Table B holds the same points as the rows below and some others, measured another way and shuffled. Each row below is followed by which row of B it is.
B, 72 x 35:
[[  16  208  -95 -121 -268 -113  -10  -68  104   47   -5  277  -74  -22
  -142   91  199  269  -64 -109  -45   74   63   42  -91  157  -66  -42
   367    0  298  -87 -156  -36  -31]
 [  11  -82   56  111  126  -71    1   87   17  133   63   43  186  252
   -47   25 -175 -249  195  -27  113 -416   85   65  376  -68   42   63
  -534   34   10  -27   36   27  -26]
 [ -55 -265  147  249  285  -10 -156   45  -74   35  -83   53   95   95
    88 -131 -201 -180   69    8   67 -220  -47   13  351 -208  129 -151
  -469  201 -194  -40   -9   86  -26]
 [ -63  -18  215  -54    7 -193  143  166  151   94  -65  -66  137  196
  -129  155  -37  -76  164 -115  182 -359  -34  101  -15  184  102  115
  -177    0  133 -137   34   17   76]
 [-133  112  101 -134 -203 -330   11  131  197  186   45   60  171   -4
  -266   78   62  200   63 -219  184   51 -105  108 -138  176  158  134
   138  113  282 -260 -126 -104  229]
 [-218   76   42  111 -226 -227 -104  -21   63  224  303  114  122 -252
  -285  104  237  211  118 -202   24  255  124 -225  -36   44  234   28
   388  -51  272 -279 -247  -99  230]
 [-110  180  -48 -134 -319 -312  -75   36  165  191  146  178   75 -137
  -291   27  168  337    3 -196   84  283  -99   64 -182  136  100   53
   358  102  347 -265 -242 -144  222]
 [  70  -45 -218  134  -53  161  -80 -186  -49  -27   93  261  -80   84
    19  -39   15 -150   42   42  -95 -142  179  -55  320 -131 -167  -86
   -41   11   13  126  -85   16 -227]
 [ 169  238  -67  -73  -79 -127   74   69   44  176   83  210   91  304
  -123  174   13  -26  147  -23  -10 -435  220  111  286  105  -96   55
  -337 -176  293  -24    9   19  -76]
 [ -57  -70  189   39   13  -65  129   59   73    1  -64  -37  -26   76
   -61  156   71  -39  132  -44   65 -278   14  -19  -74  156   60  -32
    30  -74   83  -95  -18   61   -1]
 [ -25 -227  154  253  323   51 -250  -24 -124  -38 -269  212   30   73
   197 -183 -202  -57  -96    1  -21 -146  -19   15  401 -248  111 -290
  -376  297 -245   14   -8  147 -133]
 [ 252  299 -114   64  -78   -4  -12  -72 -120   99   96  361 -176  106
    -5  201  236  193   50   84 -285 -274  353  -81  244   59 -151 -267
   -40 -341  305    3  -96  123 -173]
 [-173  216 -199 -241 -512 -370 -123    4  266  226  245  217  143 -203
  -413  -60  162  388  -41 -281  168  532 -197  137 -255  126   79  202
   538  245  420 -297 -323 -279  299]
 [-143  101   95  -76 -204 -401    7  183  175  297  263  -30  214  -56
  -349   91   80  168  197 -192  196   74 -104   50 -130  143  214  160
    34    9  327 -346 -177 -145  355]
 [ -52   43  -36   82 -189  -44  -60 -119   -5    8  101  181 -191 -224
   -99   58  287  251   -8  -35 -115  201   42 -155 -163   59   10 -201
   493  -71  186 -136 -238   -3   19]
 [-152 -116  267  -18   27 -159  148  146  169   56 -102 -114  172  158
  -126  143  -56 -133  157 -154  235 -329  -47   56  -37  178  148  153
   -95   69   59 -133   40   16   78]
 [  46  -78  -45   29  -47   42   95  -37   45  -47   22   34 -123  108
   -29   55   48 -118  118   55   17 -232  -24   46   -7   61 -123  -47
   -13  -40   52   14  -57   12 -100]
 [  35   27    9  -34   -7 -124   83  110  103  153   75   52  207  309
  -136   93 -132 -217  208  -70  152 -446   88  135  281   53  -12  178
  -444   -9  142  -34   48  -20  -16]
 [  86  184 -135 -182 -251 -105   30  -27  124   21  -40  240 -105   78
  -119   52  121  197  -45  -52   -2  -18  -44  169  -97  157 -148  -24
   207   36  270  -51 -123  -45  -53]
 [ -96 -266   39  283  136  147  -39 -102  -58  -32   56   37   17   34
    37  -10  -50 -296  152   10    9 -234  140 -171  289 -145   31  -66
  -131   27 -147   50  -32   65 -135]
 [-125 -185  267  197  104   19  110   12    5  -44  -57  -82  -41   -5
    -7  164   99 -113  160  -29   25 -284   86 -179  -38   97  124  -93
    85 -108  -26  -84  -17  113  -30]
 [-199   -3  141  147 -127 -230  -61   31   35  189  255    9   51 -259
  -234  108  230  200  156 -139   23  187   35 -219 -126   60  251  -57
   320  -84  210 -310 -236  -52  258]
 [-151 -281   77  218   62  117   32  -80   17  -61   32  -39    8   13
   -11   21  -13 -278  155  -34   73 -198   62 -152  121  -49   43    3
    26   50 -114   11  -39   30  -86]
 [  15   38    5  -22  -80   -3   91  -25   79    6  -51  133    7  168
   -60  128   35  -71   75  -59   25 -290  133   27  101  117  -62   37
     7  -36  131   17   -4   28 -126]
 [-196 -371   95  198   65  125   40  -88   50 -120  -16  -98  -27  -42
     4  -32  -27 -284  130  -26  120 -108  -65 -118    0  -47   51   -4
   119  136 -186    2  -54   13  -64]
 [  64  159  -93 -132 -208  -50   32  -56   97  -14  -90  256 -101   81
   -74   79  127  170  -59  -61  -31  -65   42  101  -44  149 -125  -51
   233   13  232  -14  -93    2 -107]
 [ -89 -163  152  207   44  102   68  -85  -30  -88  -38    8 -138  -52
    24  136  163  -71  108    4  -57 -182  128 -216  -22   58   43 -154
   226 -113  -19  -23  -63  108 -108]
 [-211 -381  181   56  151  -48  -77   60  134  -78 -253  -64  131   73
    20 -206 -266 -191  -14 -117  289  -54 -335  170   26  -85  133   47
  -168  484 -243  -57   -5  -17   36]
 [-294  -32   90  -82 -291 -416  -21  149  247  241  280 -122  186 -234
  -402    0  118  207  156 -244  286  357 -292   29 -362  138  273  198
   343  163  267 -415 -270 -227  453]
 [ -67 -185   26  310  111  182  -41 -145  -98  -20   76  112    0   29
    49   62   25 -260  144    9  -71 -264  283 -247  350 -125   18  -94
   -57  -69  -94   74  -30   94 -188]
 [ -64  173 -254 -117 -437 -181 -127 -119  123   96  217  272 -122 -261
  -263  -48  282  391  -68 -121  -30  498 -114   15 -257   71  -45  -49
   630   92  338 -194 -347 -178  135]
 [-131  105  133 -201 -201 -281   62  113  237  103 -108   75  152   60
  -224   98   40  181    2 -237  205  -21 -111  157 -179  244  116  159
   205  158  261 -203  -71  -71  140]
 [  51 -171   66  245  315   65 -283  -39 -161  -21 -238  293   -1  101
   214 -207 -204  -29 -113   42  -84 -162   20   43  484 -290   48 -336
  -454  266 -212   47  -16  152 -172]
 [ 102  126 -195 -101  -94  -45 -100  -40   81   84  -64  350  131  279
   -52  -66 -149  -44  -48  -88   48 -195   85  222  385  -51 -136   73
  -278  194  133   75  -10  -32 -161]
 [ 204  120 -243  159   62  125 -307 -185 -180   41  -55  559  -61  128
   144 -136  -55   75 -151   48 -251 -104  277   19  616 -274 -149 -308
  -287   94   23  148  -86  102 -304]
 [ -84  131  104 -135 -164 -283   41  127  182  166    7   84  163   73
  -229  113   40  147   69 -194  153  -77  -36  114  -67  187  114  127
    49   60  275 -209  -76  -63  152]
 [-158 -403  210  255  149  103  129  -14    6 -117   19 -238 -118  -53
    20   54   43 -292  228   61   90 -236  -90 -169 -114   13   76  -93
    50  -36 -179  -52  -48   73  -10]
 [-150 -301   78   53    7   31  117   -3  141  -83  -39 -135   34   90
   -59   -6  -86 -297  150  -55  215 -203 -147   36  -58   46   10  124
     8  159  -97  -14  -14  -32  -26]
 [-178 -305   54  255   81  151  -62 -139   -8  -77   -9   38   30  -35
    26  -45  -39 -256   77  -61   50  -92   79 -173  198 -130   65  -30
    68  145 -174   38  -59   32 -120]
 [  40   69 -155  -66 -174   32    8 -109   88  -17  -33  251  -26  130
   -64   30   38  -18  -17  -62   -4 -128   98   76  126   57 -146   32
   116   63  141   58  -62  -20 -168]
 [-186 -447  188  246  232   86 -113  -44  -17 -151 -206  -48  -55  -72
   121 -187 -136 -171  -10   -3  112   -8 -227  -35   35 -156  128 -185
   -34  331 -318  -32  -64   68  -37]
 [  73  271 -133  -71 -262 -202  -59  -18   46  166  170  274  -73  -61
  -188   89  234  327   18  -60  -91  110   73   20  -41   99  -37 -103
   232 -107  370 -164 -216  -53   73]
 [  93  214  -76  -34 -173 -108   -3  -25   23  107   86  248  -78   30
  -115  128  192  207   38  -29 -108  -72  142   -3   42  109  -61 -108
   123 -143  300  -88 -135   10  -28]
 [ 105   56 -237 -127  -81  -46 -155  -44   83   37 -102  336   66  229
   -19 -186 -189   -9 -105  -52   71  -66  -85  303  297 -106 -159   19
  -261  325   62   69  -56  -60 -130]
 [-235 -101   96   92 -199 -113  -35  -71   73    4  100    9 -121 -342
  -167   41  281  229   30 -113   18  334 -103 -191 -357  100  154 -114
   659   39  123 -237 -271  -56  167]
 [ -16 -112  -42  -37  -51  -75   73   51  140   40   54  -25   84  184
  -118  -16 -113 -211  154  -39  184 -236 -120  160   65   35  -55  144
  -211  118   50  -29  -24  -71    7]
 [ 104  -68   27   77  262 -112 -231  117  -49  122 -158  239  175  275
    87 -206 -338  -77  -28   -5   77 -272  -87  261  521 -235   39 -129
  -773  316  -94  -13   31   65  -49]
 [-119 -255  246  309  172   88   90  -12  -61  -32   43 -113  -42   -6
    23  162   78 -244  239   24   -6 -350  165 -268   99    4  120 -117
   -41 -169  -89  -46   -9  131  -55]
 [-178  125  -69 -234 -392 -298  -44   19  262  122   53  154   96 -123
  -309  -26  118  301  -61 -261  191  356 -208  148 -284  174   76  163
   490  256  318 -238 -232 -197  211]
 [-213 -363  309  250  159   50  157   34   37  -60   -1 -255   15    3
   -20  135   20 -317  265  -22  141 -334    5 -199  -47   63  165    8
     1  -60 -145  -82    8   83   14]
 [-180 -354  187  282  149  140   78  -57   -1  -74    5 -127   18   20
    22   69  -15 -355  210  -13   87 -298   91 -206  117  -36   93   -2
   -13   -9 -177   11    5   75  -91]
 [  21  -42   61  155   24   76   65  -63  -41  -18   16   87 -102   57
     5  148  124  -82  128   31  -86 -293  197 -142  109   49  -34 -129
    31 -172   59    3  -37  105 -135]
 [-182 -162  317  195   84   21  104   -7   20  -36  -99  -45   12  -28
   -16  206  120  -82  129  -95   26 -260  163 -230  -19  124  175  -66
   187  -97   -4  -87   -5  126  -39]
 [ -89 -323  226  176  333  -20 -180   67  -28  -49 -316   60   84  109
   154 -213 -287 -121  -59  -34  133 -164 -209  128  259 -190  152 -177
  -425  405 -279  -35   25   96  -36]
 [  34  143   72 -130  -84 -182   92  113  130  109  -72  124  103  216
  -124  145    3   54   69 -112   96 -298   41  153   60  176   -5   78
  -129   -7  237  -92    3   10    4]
 [ 126  389 -249 -182 -339 -243  -70    2   96  247  214  369   61   84
  -253   85  143  283   19 -109  -49   31  140  129  124   97  -95   45
    56  -71  459 -121 -179 -106   46]
 [ 160  281 -168 -186 -234 -126    7  -15   86   78  -16  318  -75  141
  -115   81  114  232  -41  -44  -54  -88   51  180   24  143 -161  -52
    79  -32  330  -38 -108  -21  -77]
 [ 141   50 -228  -27    1   21 -207  -80   -6   30 -117  405   35  221
    54 -182 -178  -13 -118  -16  -21 -111   21  229  435 -170 -155  -90
  -331  273   18  105  -44    3 -204]
 [ -36  -85 -172  -65 -115   37  -46  -92  138  -25  -58  191   92  172
   -61 -116 -147 -176  -20 -102  140  -91  -41  168  205  -46 -119  143
   -54  298    6   85  -37  -78 -142]
 [  -3 -260   83  205  267   50 -248  -37 -107  -81 -257  194  -76   17
   194 -245 -175   -2 -125   42  -19  -28 -158   75  253 -242   53 -325
  -273  338 -245    5  -60  110 -105]
 [-132 -305  207  177  190  -77   80  144   64   91   86 -217  199  172
   -80   27 -185 -384  303  -35  238 -404  -65    3  180  -37  152  123
  -471   61 -106  -98   42    7   91]
 [-101 -209  194  237   94   91   91  -55  -38  -77   -7  -67 -128  -52
    20  149  140 -127  164   25  -35 -235  109 -230  -34   53   67 -153
   153 -139  -51  -44  -52  115  -70]
 [-183 -234 -108 -315 -306   10  107  -91  359 -269 -325    9 -100   28
   -98 -172  -64  -36 -169 -160  317  205 -499  340 -469  189 -167  207
   565  547  -34   26 -103 -170  -64]
 [ -62 -199  131  196  224  -87  -45  122    1  159   81  -33  269  229
   -47  -25 -253 -335  234  -48  169 -409   49   30  440 -146  146   85
  -654   97  -89  -57   50   22   36]
 [-110 -270   91  307  150   97    5  -44  -50   33  151  -56   80   52
   -10   47  -51 -357  254    8   41 -318  169 -205  301 -120   86   -4
  -232  -61 -120    4  -14   53  -65]
 [ -14   13   86  -83  -71 -135  130   96  144   62  -45    8   78  187
  -126  117  -15  -59  126  -87  144 -291  -24  123   -8  160    3  108
  -103   17  159  -84   -2  -11   14]
 [ -41 -112  212  131  115  -66  143  113   31   83   56 -112   80  169
   -67  178  -14 -222  267  -12   98 -465  103  -60  119   89   92   28
  -289 -149   41  -89   37   75   22]
 [  48  163 -150 -170 -240  -42    5  -81  137   -4  -97  301  -18  133
   -98   39   62  117  -83 -112   15  -56   54  152   35  125 -150   44
   204  108  230   23  -74  -38 -136]
 [-153 -230  236  206   38    4   78  -18   -3  -73    3 -123 -182 -180
   -25  109  204   14  132   14   -4  -41  -58 -212 -248   91  127 -198
   320  -96  -23 -154 -134   76   57]
 [  71   14 -170   47  -38   26  -46  -59   25   89  107  215  117  233
   -64   -7 -108 -213  110  -33   33 -286  173   62  417  -87 -106   88
  -317   43   71   79  -18  -24 -145]
 [  11 -149  -95  241   44  179  -35 -157  -82  -27  122  131  -63   61
    34   17   19 -242  134   61  -85 -231  209 -160  316 -136  -85 -103
   -91  -72  -55   96  -63   56 -196]
 [-261   -1   29   97 -261 -254 -116  -15   87  198  324   39   60 -359
  -301   30  254  258  107 -188   56  420  -44 -204 -211   38  243    3
   520   20  240 -333 -320 -145  310]]
Rows of B count from 0, top down.

[-121  -59  -80   79 -196 -202  -88  268 -150  144   -1   26  186 -221
  -17    1  201  -93 -202 -380  186 -291   66   81  107   58  161  -77]	46
[-372    8   35  387   56  428 -124  364  -82  145  -83   70  -33 -227
 -196  -77 -189  111   61  -60  122 -126 -198   48    7  263  -33   75]	21
[  30   14   38  105 -376 -129  -81  -68  180 -133  -27   42  -11  -73
  150   53  142    0 -319 -276   92   70  239  -35 -257   66 -116  103]	48
[-246  -25   12   92 -123 -154  -66  468 -159  248  -41   49    2 -252
 -165  -63  363  -40 -190 -352  169 -333   96  186  115   41   70  -50]	17
[ 280   28 -245   43 -302 -312  -28 -356   47 -250  140  -55  404   46
  418  334 -102 -249   77 -179   12  182  265   39 -192   22  107  -98]	52
[-392  -96  111  324   35  381 -125  350   -2  117 -172   84 -166 -124
 -247 -186  -99  214  -67 -133  110 -166 -197  -25   14  272   -9  134]	23
[-417 -218   60  283  225   99   58  199  206  -89 -190  -56 -369  364
  -68 -146  -38   84  352  -81  -28 -144   64  213 -149  317  203  -63]	30
[ -71  -82   34  152 -251  -12   -2 -135  171 -108    5  -58  -20   86
  259 -114 -125  -38 -112 -138   73   68   54  -49 -247  130   73    5]	0
[-385 -211   17  226  180  -46   31  273  141  -54 -178  -33 -281  286
  -99  -82  115   37  268 -208   20 -254  134  246  -76  279  242 -105]	39
[-115   25  -82  227 -132  -81  -20   48   93  -97   21  -25   57   -9
  166  131    9 -139   98 -180   85  -40  216  163 -207  173   63  -94]	22
[-249  -40   34  198  -84  -49  -31  260   62   34  -74   14 -123  -32
  -39  -36  174  -11  -38 -243   99 -168  152  158 -105  156   40  -28]	6
[-238   51  218  306 -127  181 -131  211  385 -207 -270  176 -514    8
 -239   96  301  292 -188 -218    8   80  359   79 -386  245 -412  306]	62
[-362 -245  -22  211  104   55   96  125  -12   86  -13 -159  -42  231
  155 -312 -260  -93  273  -58   72 -213 -190  111  -12  229  436 -218]	11
[-348  -58  -21  268  218  138   69  281  -41   96  -26  -62 -132  132
  -42  -49  -89  -57  442   36  -26  -80   -1  299  -51  187  148 -121]	29
[-354  -46   82  240   61  149    5  342   13  123  -91   13 -228    6
 -136 -123   70   54  114  -80   37 -116   20  189  -67  164   11    6]	16
[-248  131  -25  424 -188  178  -85  118  151  -96   24   -5   42 -200
  179   94 -139 -129   14 -153  203  -53  156  107 -342  308  -44  -58]	68
[-257 -196   47   14  131   51   16  400 -264  334  -88   17  -84    8
 -275 -244  110  111   66 -101  -26 -191 -222  121  302  -13  162   23]	8
[ 306  -80 -178 -147 -124 -304  105 -329 -115  -65  150 -100  277  247
  305  158  -87 -177  255   26 -187  302   96   95    1 -178  138  -62]	5
[ 136  149 -108  -19 -359 -270  -82  157 -221  162  129   57  316 -374
   62  204  293 -171 -259 -280  112  -21  200  118   37 -145 -103    0]	60
[-327  147   35  422 -219  267 -225  418   15   74  -77  138   28 -499
 -146   71   70   45 -288 -314  295 -237   62   35 -134  294 -173   84]	53
[-310    1  -10  171  -17  -88  -93  574 -158  230  -88   85  -36 -261
 -273   39  386   -6  -79 -350  151 -367  134  254  127  100   26  -42]	13
[ 215   69 -181   53 -316 -241  -13 -254    8 -146  152  -55  337  -31
  371  250  -68 -244   27 -139   30  178  226   59 -190  -10   42  -76]	20
[-265   -5   31  216  -25  169 -186  512 -166  216 -146  166  -23 -340
 -390   29  221  171 -179 -283  134 -255  -41   70  172  130 -102  144]	3
[-383 -186   96  220  106  293  -65  379 -100  210 -154   43 -153  -41
 -262 -274  -70  191   -8 -121   70 -214 -273    2  151  191  116   78]	69
[ -31 -267  -90   84  169  178   25 -164  -80  -37  -54  -55   86  336
   38  -90 -422  104  371  103 -159  148 -295  -54  123  110  263   37]	70
[ 176 -335 -129 -203  120 -227  238 -403 -112  -22   97 -209  116  635
  316 -151 -317  -98  515  194 -311  296 -169   66  105 -148  420 -116]	34
[  71  -40 -128  100   22   54  -34  -65  -88  -53    0   21  159   83
    2  198 -139   15  260    5 -113  174   -1   74   27   42   10   65]	50
[-230   92  -17   98   26 -111   19  526 -243  310   27   29  -26 -215
 -188   61  361 -118  121 -151   40 -180  164  381  100  -47  -34  -83]	66
[  14 -344  -95  -22  170   30   30 -146 -108  -20  -84  -51   77  395
  -18 -101 -280  133  314   14 -185   82 -271  -57  223   49  325   38]	42
[ -41 -141   24   17  -94 -190   66  -57  124  -76  -44  -56 -138  265
  123  -59  104  -14   62 -127  -64   64  171  114 -144   28   97   -5]	67
[ -64  169  -21  174 -376 -113 -164  275  -31   67   10  115  139 -449
  -20  177  312  -80 -383 -389  229 -146  265   83 -115   62 -181   52]	15
[-209   56  -36  340 -140   69  -48   78  156 -121    0  -21    1  -63
  168   79  -84 -109   65 -159  138  -44  179  131 -299  261   16  -70]	38
